Each row is shifted at random along 4 fixed directions that mean nothing.
Known rows, with every step that occurs
G, Z, D, Y: [  3.4  39.1   2.9  14.0   7.7  -3.5 -16.6 -27.7 -11.4   1.1 -24.9  -9.7
  -0.3  13.7   1.8   6.0  -0.4  14.6 -29.0 -22.8   3.5  33.7  21.1 -15.0
 -39.7  -1.1  -6.1  28.0  18.7  22.8  -1.3   5.6  18.2  15.0  -6.3   8.3
 -11.6  33.6 -26.3 -19.4 -48.7 -20.5 -23.7]
F, R, X, B: [ -2.9   7.5  26.7  13.1  23.1  20.6   2.6  15.3 -17.2  57.1 -26.1   1.7
  -7.5  19.8 -14.6 -25.7 -11.5 -34.4 -10.6  14.5 -23.4  20.8  18.3   0.6
 -37.0  -4.1 -26.5 -15.2  10.0 -13.9  39.9 -14.3   0.2  12.1   0.8  15.8
 -25.3 -29.8 -19.0  25.0  -3.4 -11.8  13.4]
Z, G, D, Y, F: [  6.4  20.8   3.2   4.9  -4.1   8.0  -5.3  -6.9  -5.0  21.9 -17.2 -14.4
  -4.4  10.1  -5.6  -7.0 -15.7 -17.2 -17.7  -6.2 -15.3  28.5   7.8 -21.2
 -28.5   1.3  -1.1  14.6  12.5  -5.4  36.8  -8.4  14.3   9.5  -0.6  16.4
 -14.1  -5.2 -13.1  13.2  -7.4 -14.7   0.6]
G, Z, D, Y, R: [ -5.6   7.1  -5.7  -0.3 -22.4   6.8   3.5 -18.7  11.9   3.3  -8.4 -32.7
  11.5 -30.2   8.6  -5.6 -31.4 -26.1   7.1  -1.1 -20.9  17.8   1.6 -47.2
  -1.9  -7.4 -17.8  -6.4  31.0 -17.3  43.8 -21.7  31.3  -0.1   4.2  -1.1
  -4.0  -8.3  31.7  23.5  43.5  11.5   8.3]
B, F, X, G, M: [  6.7  23.0   8.5  -7.0   3.1  -3.0  -5.4 -11.7   9.6 -26.8 -30.5  -3.9
 -19.9  39.9  -4.7  15.8 -10.6  33.2 -18.9 -31.1 -10.1  -2.8  -9.8   1.1
 -16.2  -4.3   7.4 -11.6  18.7  -1.3 -12.3   1.7   0.5   7.1   4.8   0.0
   1.4  21.2  -6.7  -6.0 -23.9   0.6 -12.8]
Y, F, R, X: [ -8.7  -7.5  11.4   0.2  -2.7  13.6 -10.3  10.4  -3.9  26.1  -7.6  -6.9
  -8.9   0.6 -20.7  -7.0 -13.4 -26.8  -3.8  20.7 -10.7   5.7  21.3 -33.7
 -33.3 -14.0  -8.6   5.6  14.8 -17.5  28.5  -9.6   2.1  28.4   7.1   8.5
   6.7 -19.0   2.6  16.2   6.5   3.3  10.4]
F, B, Y, R, X, G, D, Z: [ -6.8   1.9   4.4  -7.3 -13.6  18.6 -11.1  -2.7  11.2   9.5  -1.4 -32.5
 -19.9 -12.2  -8.0  -1.7 -26.3 -17.6   5.2   7.7 -17.4  20.8   3.8 -45.5
 -20.6  -5.4   5.6   5.8  14.1 -18.8  35.8 -15.4  14.0  12.5  15.1  12.0
   3.0  -6.7  11.4  21.5  18.2   0.3   2.4]
B, F, R, X, M: [-13.6 -11.8   9.9  -9.8   0.7  22.0 -12.9  21.2  -3.6  20.8  -4.2 -10.1
 -24.6   7.6 -25.5  -4.9 -18.3 -24.7   4.7  17.8 -13.9  -7.3  18.8 -16.0
 -34.3 -20.0  -2.1   9.8  13.3 -28.0  13.1 -12.1  -7.3  18.8  13.2  12.4
  10.8 -22.3   4.3  19.8   8.5  12.9  12.3]
B, F, R, X, G, M: [  4.8  16.8   7.6 -14.4   3.0 -13.6  -4.9 -30.0   3.9 -28.9 -17.7  -4.8
   5.0   0.9   1.4   5.4  -9.4  11.7 -20.7  -5.9   5.7  -2.7   3.4 -15.1
  -9.0  -4.7 -10.2  -3.1  36.0  10.1 -15.8   0.7  16.5  10.5   3.5  -8.5
  12.1  25.3  18.6 -11.0  -5.3   6.3 -24.4]
M, G, D, Y, R, F, B: [  3.1  38.0   5.1   5.2  14.4 -15.8 -16.2 -42.0 -26.3   3.0  -8.4   2.0
  23.5 -22.6   0.6  -5.2   5.6  -2.1 -41.2   5.6  23.7  43.1  32.9 -22.1
 -34.9   8.5 -19.2  37.9  28.6  35.3  -5.9   7.8  29.9  27.0  -7.6   4.9
  -0.1  34.8 -13.3 -27.9 -37.2 -22.9 -33.8]
B, Y, R, F: [ -2.2  12.4  -2.7 -13.0  -4.5  -6.4  -3.4 -19.0   3.4  -5.1 -14.1   1.8
   8.8 -12.6  -5.0   2.5  -9.0 -14.4  -5.2   6.8  -3.9   8.6   6.5 -36.9
 -10.3  -4.4  -7.3   8.7  28.3  -2.6   0.1  -5.9  17.6  28.8   5.7   1.4
   8.3   0.7  16.6  -5.3   8.3   8.3  -5.9]
Z, D, G, M, X, B, Y, R: [ -0.2  15.8  -3.4 -21.8 -16.0  -3.1  -1.7 -31.3  10.0 -17.7  -4.4 -25.6
  13.2 -38.9  16.2   0.4 -21.3 -17.7   5.7   8.5  -9.0   9.7   3.0 -26.2
   2.5   4.2 -17.0   7.9  39.9  -8.6  -7.1 -14.7  33.0  -1.8   8.9  -6.6
   9.6   6.1  46.2   9.1  35.2  11.7 -13.4]
Z, D, Y, R, X: [ -1.4  28.5   8.6   2.8   6.3  16.3 -17.3   4.5 -14.6  41.8 -14.9 -11.2
 -11.2   3.6 -11.1  -5.7  -0.3 -16.2 -10.3  12.9  -6.1  33.6  32.6 -19.6
 -51.2  -0.8   1.8  43.5   8.8   1.3  15.5  -3.2  10.4  27.4   2.9  22.9
 -13.3  -3.5 -26.6   8.0 -33.0 -22.9  -6.5]
D, Y, B, F, R, X, M, G, Z: [-10.5  34.1  18.2  11.5  17.7  32.9 -13.2  24.2 -10.6  47.3 -22.9 -15.7
 -43.9  42.4 -23.6   0.1  -2.8   5.3  -7.2 -19.2 -26.8  32.0  11.2  -6.8
 -53.4  -0.6  11.9  -2.9 -16.6 -20.6  40.3  -8.5  -6.9  21.1   7.8  32.8
 -26.7  -9.6 -57.7  19.7 -40.0 -26.1   7.8]
X, B, F, R: [-11.6 -15.7  -2.5  -8.1 -11.8   4.0  -3.1  -2.3   0.3  -5.8  -3.5  -9.2
   0.7 -15.5 -11.7  -7.2 -24.5 -35.5   1.6  10.6 -15.2  -6.4   4.6 -33.7
  -3.5 -13.0 -21.8 -14.9  26.8 -29.1  14.8 -14.9   8.6   6.5   8.2  -2.9
  18.5 -10.7  37.1   9.6  41.5  27.2  14.6]
G, M, X, B: [-11.8  -0.7  25.0   6.3  16.8  29.2   4.8  21.0  -7.0  46.7 -12.1  -8.5
  -7.5   5.1  -8.1 -21.9 -16.6 -36.7   2.6  11.7 -28.4   2.5  13.9   9.9
 -24.4 -16.0 -29.3 -22.2  16.3 -26.3  39.1 -26.0  -5.7   0.0   6.1   8.4
 -16.3 -43.0   0.5  32.9  24.5   5.2  24.4]
D, G, M, X: [  0.2  25.3  -2.0 -14.2  -8.0   3.1   5.7 -16.9  23.4 -34.5 -21.4 -13.3
  -6.1  13.1  12.5  15.7 -18.1  31.2   3.9 -24.4 -16.1  -4.5 -24.0 -10.9
  10.2 -18.3   3.8 -27.4  33.6  -6.6   0.5 -13.1  10.9   5.5  14.9 -12.3
   5.1   5.6  20.4  -0.3  16.9  20.7   0.2]
B, F, R, X: [ -4.2  21.5 -12.2 -10.6  -7.8  -0.5  -9.8  -5.5  16.5 -33.1 -31.6  -2.3
 -30.0  34.0 -11.8  28.3 -13.8  32.6   6.0 -28.8 -16.0  -0.2 -15.2 -28.6
 -10.8 -17.7  21.3 -15.5  15.7 -19.9 -20.1   3.3   2.1  31.8  17.1   2.7
  10.5  24.8  -4.9 -20.7 -20.1  14.4  -3.1]
Z, D, G, M, R, F: [ -0.9  22.8  -6.8 -16.5  -6.2  -5.8   4.3 -30.4   5.8 -14.3  -4.6 -10.9
  20.8 -27.3  11.0  -4.1 -25.9  -4.6  -9.3   8.7  -1.6  13.7   0.4 -20.5
   3.4 -12.6 -20.7   0.8  48.3  -2.5   0.8 -13.9  24.9   3.9   7.5 -12.2
   8.4   2.7  33.7  -0.9  29.4  17.3 -10.4]
Z, G, M, X, R, F, B: [ -3.1  38.2  11.5   5.6  18.4  14.5  -5.5   2.1 -11.4  19.4 -25.3  -1.4
 -22.1  34.5  -9.1   1.4  -4.0  10.8 -15.7 -12.7 -16.7  28.4   4.3   6.8
 -32.0  -9.9  -5.5 -11.8   7.4 -11.6   5.7  -4.4  -1.0  17.7   8.7  13.0
 -17.1   4.3 -33.8  -3.4 -30.7 -11.0  -4.7]
D, Z, G, M, R, F, X, B: [ -1.1  21.6   5.7  -4.4   0.1 -10.5  -2.8 -36.0   1.4 -14.3  -5.9  -4.9
  21.4 -19.8   9.8  -2.3 -11.6   1.2 -18.8  12.8   8.8  18.9   4.1 -28.6
  -4.5  -6.8 -30.7  -6.5  42.5  12.3 -11.7  -7.3  28.9   2.6   3.9 -21.1
  13.7  14.4  29.7  -7.5  16.2  13.2 -23.9]
Z, G, D, Y, B: [ -4.9   7.0   0.8  -8.1 -16.1  14.8 -19.1  -5.5  -1.1   9.4  12.4 -26.8
   1.2 -31.8  -0.1  -9.2 -11.6 -34.9 -10.8  20.5  -2.3  17.5  20.6 -42.6
 -19.7  -4.7  -4.1  32.4  19.8  -3.3  28.9 -13.2  12.7   6.7   6.7   9.3
  14.7  -3.1  21.5  13.3  20.6  -2.7  -0.2]
B, Y, F, X, M: [  8.4   3.0  14.9  -5.0   2.4 -10.5  -4.6 -21.6  -1.2  -2.6 -27.9   6.1
   4.3  12.7  -7.8   2.4 -12.2  -4.3 -16.0   0.8  -2.7   6.4  12.1  -5.9
 -29.2  11.0 -12.6  14.3  24.9   9.6 -16.1   1.8  19.5  16.7  -4.9  -0.2
   0.8   3.0   5.5   6.0 -14.3  -4.6 -18.4]
Z, D, G, M, F, R, X, B, Y: [  0.3  16.8   6.9  -6.0   7.4  11.2   1.2  -8.9  -3.3  23.9 -21.2 -15.7
  -8.1   2.6  -2.9 -12.2 -31.0 -21.7  -2.0   1.6 -23.3  23.6   3.8   0.6
 -22.5   5.0 -16.7  -6.0  21.2 -20.4  18.9 -14.4  17.2  -1.4   6.0  12.2
 -16.3 -10.3   1.6  19.6   8.3  -7.1  -2.7]
D, Z, G, M, X: [ -0.1  18.7   7.6  -2.0  -3.4  12.6  -2.7  -9.8  10.4  -2.3 -14.4 -13.5
  -5.6   9.2   8.1   2.2  -9.3   4.9  -4.8  -6.8 -11.7  -1.4  -4.1 -15.0
 -10.3 -14.2  -9.9 -12.9  26.7  -5.6  15.6 -16.4   5.0   0.9  10.1  -5.9
   0.8  -6.0  13.1  10.1  13.9  10.5   1.3]
Z, D, Y, F, B: [ 17.6  -0.2  18.9  10.2   6.3 -13.6  11.3 -33.4 -13.7  38.7 -27.6  11.0
  43.2 -16.2   3.9 -34.5 -25.2 -53.3 -30.3  22.6  -8.2  31.7  21.9  -2.2
 -24.6  31.2 -51.2   6.8  38.3  16.1  32.3 -10.6  36.8  -2.7 -21.9  -0.4
 -21.2 -22.0  16.4  28.5  17.5 -18.8 -10.7]
Y, B, F, X: [  9.6  11.7  14.1   2.4   3.1   0.2   7.1  -2.1  12.0  11.0 -42.7  12.5
  -5.8  34.0  -5.8   0.5 -14.3   0.0  -7.9 -15.0 -27.7   4.9  -9.8  -3.9
 -14.7  14.6  -9.7 -29.2  16.3 -13.1  12.2  -7.1   3.8  11.8  -2.5   2.8
 -14.4 -12.9  -3.4  16.0  -1.5  -5.7   5.4]
Z, G, D, Y, B, F, R, X, M: [ -1.1  29.8  -2.0 -14.2  -7.2   0.3 -24.7 -17.5   0.2 -12.0  -6.3 -19.7
 -14.7  -4.0  -7.0  11.4  -6.2   7.2 -13.2  -1.0   3.6  27.6  17.8 -28.3
 -32.7   5.4  13.4  38.0  15.1   5.0 -18.8   6.6  20.1  18.6   6.1  11.8
  11.6  32.1  -5.8  -7.8 -29.8 -13.9 -29.5]
Y, R, X, G: [ 11.3  18.7  19.4  -4.4   8.7 -13.7  -3.6 -32.0 -16.1   5.2 -10.4   7.6
  29.6 -22.4   7.0 -11.3  11.2 -17.4 -31.3  28.5  19.2  15.9  23.3 -28.8
 -18.5   1.9 -27.3  22.4  39.3  30.3  -5.5  -2.2  25.9  21.7  -0.9  -8.1
   5.2   6.5  19.4  -8.7  -3.0  -4.0 -25.6]
M, F, B, Y, R, X, G: [  4.2   5.0  18.3   1.4  13.6   4.6  -4.2 -10.2 -22.2  34.3 -15.4   6.7
   4.4  -7.0  -9.4 -16.0  -4.0 -39.2 -17.7  24.6  -3.2  19.7  18.8 -17.1
 -31.3   9.4 -25.9   8.6  17.8  -3.4  16.5 -10.0  14.2  22.6   3.8  11.3
  -7.0 -16.1   1.4   6.9   2.2  -9.5  -3.9]
R, X, M, F, B: [  9.4  23.4   4.7  -3.4  10.1 -18.5  15.8 -37.3  10.4 -26.5 -42.5  25.6
  15.3  18.8   8.8   8.3 -19.7  20.8  -7.3 -13.0  -9.2  20.7 -21.2   4.0
   5.2   1.5 -21.5 -35.3  42.8   7.9 -35.0  -2.3  30.8  15.1   4.0 -18.9
  -6.9   7.2  12.4 -14.2   0.3  12.5 -20.3]
R, F, X, M, G, Z, D, Y: [ 24.5  27.3  41.5  30.4  41.7   2.5  18.6 -22.9 -34.2  81.4 -48.4  11.5
  23.6  24.4   2.9 -41.3 -22.2 -33.6 -40.0   8.6 -13.9  48.0  19.8  35.0
 -50.6  24.3 -53.8  -3.7  24.7  22.9  48.7 -13.6  28.1 -10.6 -20.7  13.8
 -61.9 -30.2 -36.2  34.1 -21.1 -40.9 -15.5]
Y, B, F, X, G, D: [  8.2 -17.9  15.8  -5.4 -10.2  -2.0   2.4 -15.2   2.6   8.7  -6.9 -11.1
  15.5 -26.2  -0.2 -16.9 -30.0 -43.0 -12.0  23.4 -10.4   1.3   6.8 -26.5
  -7.0   7.8 -29.2  -5.5  35.3 -10.4  27.4 -16.9  18.9  -4.6   0.0  -4.9
   6.8 -18.5  43.1  26.0  45.3   6.5   0.1]
Y, R, F, X: [-17.8  -4.8  -1.6  -9.2 -16.4  19.8 -17.6  19.1   8.2   3.4   3.5 -16.1
 -24.6  -1.1 -22.6   9.8 -16.4  -8.0   9.0  15.7 -11.5   1.6  10.9 -48.7
 -24.1 -28.5  11.4  10.1  11.7 -28.3  16.2 -10.1  -4.3  32.5  19.5   6.0
  23.3 -12.1   9.7   8.8  12.8  18.0  14.9]

Rows
[ -4.7  26.2  16.9   8.8  15.5  11.3  -9.2  -7.3 -14.7  27.4  -9.8  -5.0
  -4.1  10.4  -7.5  -8.9  -1.8  -3.7 -23.8   7.1  -2.1  29.6  19.0  -7.0
 -37.5  -7.0 -20.4   3.6  17.1   4.0  15.9  -7.5   7.2  12.0   2.5   4.0
  -7.5  -1.4 -18.3   3.8 -17.8  -9.1 -10.9]  D, Z, G, M, X, R, F, B
[ -8.0  19.5  -4.9   2.6  -9.4  14.1  -7.3  -8.9  -6.5  20.6  -0.2 -23.6
  -1.7 -21.6  -3.4  -4.8 -20.2 -24.6  -3.3   8.5 -10.7  31.2  10.1 -47.4
 -20.8 -14.6  -8.9  11.2  19.3 -15.5  40.5 -17.3  20.1  15.6  11.1  10.6
  -3.3  -7.9   4.2   8.6  17.6   2.1   4.3]  M, G, Z, D, Y, R, F
[  1.6  16.9  23.6   6.2  17.7   2.3  -9.4 -18.3 -20.8  27.1 -16.3  -3.1
   2.8  -1.7  -7.2  -8.2  -0.8 -14.3 -24.4   9.9   5.3  17.6  26.3 -14.2
 -41.9   3.1 -22.6  17.0  18.1  11.5  11.1  -4.9  15.0  18.6  -1.4   8.9
  -9.6   1.1 -11.4   3.7 -19.0 -15.2 -17.4]  B, Y, R, F, X, M, G, Z
[  9.9  -1.3  12.6  12.3  -8.0 -13.6   8.9 -37.1   1.8  14.1 -23.3 -11.0
  31.3 -20.8   7.8 -16.0 -35.5 -33.8 -13.5   9.8 -12.8  33.9   6.6 -28.1
 -13.2  15.5 -42.0  -9.3  38.2   6.5  26.3 -11.6  47.3  -7.6 -11.9 -11.0
 -12.0  -6.7  28.2  22.6  27.6  -4.1 -14.9]  G, Z, D, Y, F, X, B
[  5.6  28.1   0.5   1.9  -2.1 -22.4   6.2 -56.6   3.5 -16.5 -25.8  -3.0
  31.7 -24.9  16.2   3.0 -22.2   3.3 -10.4  -3.0   1.7  42.7   3.3 -22.7
  -6.9  12.6 -32.0  -3.1  46.4  17.7 -19.0  -2.7  56.6   8.7  -4.5 -16.3
  -7.4  22.2  20.3  -7.7   3.8  -1.1 -35.6]  G, Z, D, Y, R, X, M, F, B
[  7.0  14.1  18.9   7.5  19.2  -0.5  -5.8 -21.0 -26.4  35.7 -19.0   0.1
   7.8 -11.1  -6.2 -16.5  -7.2 -33.4 -24.7  15.1  -0.1  31.1  26.6  -9.2
 -38.8  13.3 -27.5  16.8  20.0   3.9  14.5  -5.2  20.5  19.5  -2.1  15.1
 -17.0  -0.9 -10.2   0.0 -15.2 -22.3 -14.3]  M, F, B, Y, R, X, G, D
[  5.3  20.4  13.2  12.3   2.4   8.6   5.9  -7.6   4.4  13.9 -31.6  -9.3
 -13.9  33.2  -6.3   2.3 -25.9  16.4  -9.8 -22.0 -23.5  27.9  -7.4  -3.9
 -27.3  -0.8  -4.2 -17.4  15.4 -10.6  25.2 -10.1  14.6   5.0   2.3   5.1
 -23.6  -8.9 -20.3  20.1 -10.5  -6.9   0.1]  Y, F, X, M, G, D, Z
[ -7.1   5.3   6.6  14.3   1.5  21.6 -12.9   0.0 -23.6  39.3  -3.3 -29.2
 -14.9  -7.2 -13.7 -11.9 -25.5 -33.2  -8.4  14.4 -10.2  32.9  20.8 -32.3
 -42.3 -16.6 -16.6  14.8  11.0 -18.4  45.4 -15.2  15.9  10.9  10.6  16.9
  -9.0  -9.5  -9.4  12.9   3.1  -4.5   4.1]  M, F, R, X, G, Z, D, Y
[ -7.9  13.7   3.6   6.1  -5.6   7.7 -21.0 -16.8 -18.1  16.3   7.3 -23.6
  -2.3 -26.4  -8.3  -2.7 -12.7 -22.0 -14.4  21.8   5.2  40.5  27.5 -45.5
 -38.0  -8.2 -14.2  31.9  18.1   0.1  16.2  -6.1  24.6  21.3   8.4   7.5
   8.1   9.6   0.8  -3.1  -4.8  -6.0 -15.6]  M, X, G, Z, D, Y, R, F, B
[  3.2  41.6  17.8   9.7  27.3   2.2 -19.9 -12.0 -36.8  43.3 -13.0  -0.9
  -0.5  -2.1 -11.9  -8.4  15.9 -11.4 -36.2   9.6  12.1  44.7  40.9  -9.3
 -58.8  11.0 -10.9  47.4   8.5  20.0   1.3   5.2  14.1  30.5  -4.3  22.7
 -15.8  16.4 -42.1 -16.3 -57.5 -35.5 -24.6]  M, R, X, G, D, Y, B, F
[ -0.1   3.9  22.7 -12.1   5.3  16.3   2.0  -0.5   6.2  24.4 -13.2 -15.9
  -5.3  -4.8  -2.4 -17.6 -18.5 -29.8  -4.6  12.5 -20.7   5.1   7.1 -10.0
 -16.5   6.6 -14.0 -10.6  18.5 -12.3  37.2 -18.9   8.3   3.5   5.3  11.2
  -9.8 -22.7  13.1  35.7  23.2  -7.6   3.3]  F, B, Y, R, X, G, M
[ -1.2 -14.6  11.1  -2.1 -12.9  12.4  -9.9  -7.1  -6.4  28.9   2.1 -28.9
  -2.4 -29.2  -9.3 -15.1 -31.9 -51.9  -4.3  32.2 -10.5  13.4  19.8 -47.3
 -28.3  -4.9 -20.7  17.6  22.3 -19.6  41.5 -18.4  18.0   6.4   8.3   9.6
   4.2 -18.7  27.1  28.0  33.8   1.5   0.4]  B, Y, R, F, X, G, Z, D
[-20.8  -0.1   4.6  -4.7  -3.5  20.3 -15.0  12.3  -0.7  11.1  -5.3 -24.8
 -27.7   1.9 -20.5   4.8 -17.6 -17.0  10.3  -3.9 -23.3   3.5  16.3 -20.1
 -31.6 -12.8  -2.8  -2.7   3.5 -36.4  14.5 -10.9   0.3  19.4  11.4  14.9
   6.1  -5.5  -2.2  13.7   3.3   5.8  12.2]  G, M, X, B, Y, F, R
[ -9.9  23.1   8.5  -8.2  12.3  -2.3 -12.9 -16.1  -6.8   5.1  -9.9  -1.4
   2.1 -12.5  -7.4   4.1   2.6  -7.3  -9.4   6.6   2.6  17.6  24.0 -18.0
 -29.2  -3.0 -12.8  16.2  22.0   1.9 -22.2  -0.3  16.8  29.2   4.0   3.4
   5.5  12.5  -2.3 -13.7 -19.3  -3.7 -18.6]  G, M, R, X, B, Y, F
[-10.6   8.2 -15.4 -19.9 -28.8  18.1 -24.3   8.7  10.4 -10.9   4.6 -32.0
 -37.1  -5.1 -17.7  15.7 -25.7  -8.8  12.3   8.1 -16.9  21.2   0.5 -55.6
 -21.4 -10.6  26.9  23.9   6.0 -32.9   5.4  -6.0  10.0  22.4  24.0  16.1
  23.4   7.9  11.1   6.8   7.6   8.4  -0.1]  Z, D, Y, B, F, R, X, G
[ -4.5  -0.8   5.6   2.5 -14.7   9.6 -28.2  -6.8 -16.4  15.1   8.4 -34.8
 -10.9 -21.1 -13.8  -1.9 -11.2 -27.6 -17.8  16.1   5.5  15.8  34.8 -47.4
 -46.0  -3.3  -6.3  47.6  12.6  -5.1  23.9  -5.2  14.6  10.2   3.4  13.0
  14.4  10.5   7.6   9.2  -4.2  -6.7  -9.7]  B, F, X, G, Z, D, Y, R
[-11.3  24.1   1.2  -3.9  -2.2  10.6 -24.0  -7.2  -1.3  -7.0   2.1 -16.2
 -15.7   3.3  -8.1  11.7  -1.9  18.4 -15.6   3.3   9.0   9.2  16.2 -32.1
 -31.1 -23.0   1.3  19.2  19.4   0.2  -5.1  -2.7   0.7  19.9  12.9  -2.2
  20.5  18.6  -2.2 -11.6 -16.3   6.8 -12.2]  D, Z, G, M, R, F, X
[  4.2  32.5  14.0  10.3  12.4  -8.5 -19.5 -32.6 -23.2   6.0 -17.2  -2.4
   3.1   1.7  -4.2   3.4   4.2   7.0 -34.2   2.3  16.0  34.2  34.7 -17.2
 -49.3   1.8 -17.5  31.6  23.3  20.7 -20.6   9.3  22.4  24.3  -3.0   4.5
  -3.9  33.0 -20.8 -20.0 -49.6 -21.3 -37.5]  Y, F, R, X, M, G, Z, D
[  8.7  24.5   9.4  19.8   2.5  -8.9  -7.0 -35.3 -26.6  18.7 -20.9 -15.6
  14.3  -9.3   1.9  -4.4 -11.1 -12.2 -29.3  -1.8   3.9  42.6  22.3 -26.6
 -38.4   7.6 -28.1  19.9  22.8  14.1  17.9  -1.4  38.2  10.2  -7.2   4.1
 -15.5  19.7  -9.1  -3.6 -19.5 -17.5 -22.2]  M, G, Z, D, Y, F, X, R
[-10.3 -13.4  -4.1  -6.6 -12.3   2.1 -16.7 -23.2 -18.7  -3.6  20.5 -30.7
  12.0 -56.4  -5.7  -7.7 -27.7 -39.7  -6.5  36.1  15.8  15.2  24.7 -52.0
 -18.3 -25.3 -21.2  32.1  37.2  -2.5  16.1 -12.3  31.8  14.7  14.2  -3.4
  28.1   5.7  40.7  -4.7  34.2  20.1  -8.3]  M, F, R, X, G, D, Y
[-11.5   2.3   4.8  -2.3  -5.7  16.8 -24.0 -13.0 -17.9  11.8  13.6 -34.9
  -5.2 -35.8  -4.2  -7.1 -19.3 -29.2  -6.5  27.6   9.4  18.1  33.1 -37.4
 -36.9 -20.1 -15.0  39.2  25.2  -0.6  14.3 -11.5  21.2   8.6  12.5   6.8
  14.8   6.7  17.2   6.5   9.7   4.1 -12.4]  F, R, X, M, G, Z, D, Y
[  3.3  34.5  12.4   9.3  13.5   4.0  -0.9 -12.4  -5.1  11.8 -34.2  -4.0
 -11.3  34.6  -1.5  -1.0  -3.6  10.9 -18.2 -25.6 -18.3  15.8   0.3   4.7
 -26.4   6.9 -17.4 -23.3  13.4  -8.1   8.8  -5.6   6.6  -0.4  -1.6   4.8
 -19.3   9.3 -19.7   3.9 -21.5  -9.6  -7.3]  D, Z, G, M, X, B, F, R
[ 10.5  18.4  14.7  -2.1   7.8 -17.1  -9.2 -34.5 -12.0  -0.1 -16.2  -0.1
  17.2 -15.8  -0.2  -6.5  -2.9 -11.6 -32.3  10.7  10.8  22.2  23.0 -22.6
 -25.5  14.0 -21.7  16.5  32.2  18.7  -8.0   4.4  24.5  17.0  -5.6   0.0
   1.9  24.1   7.5 -11.5 -17.5 -15.8 -31.0]  Y, B, F, R, X, G, D
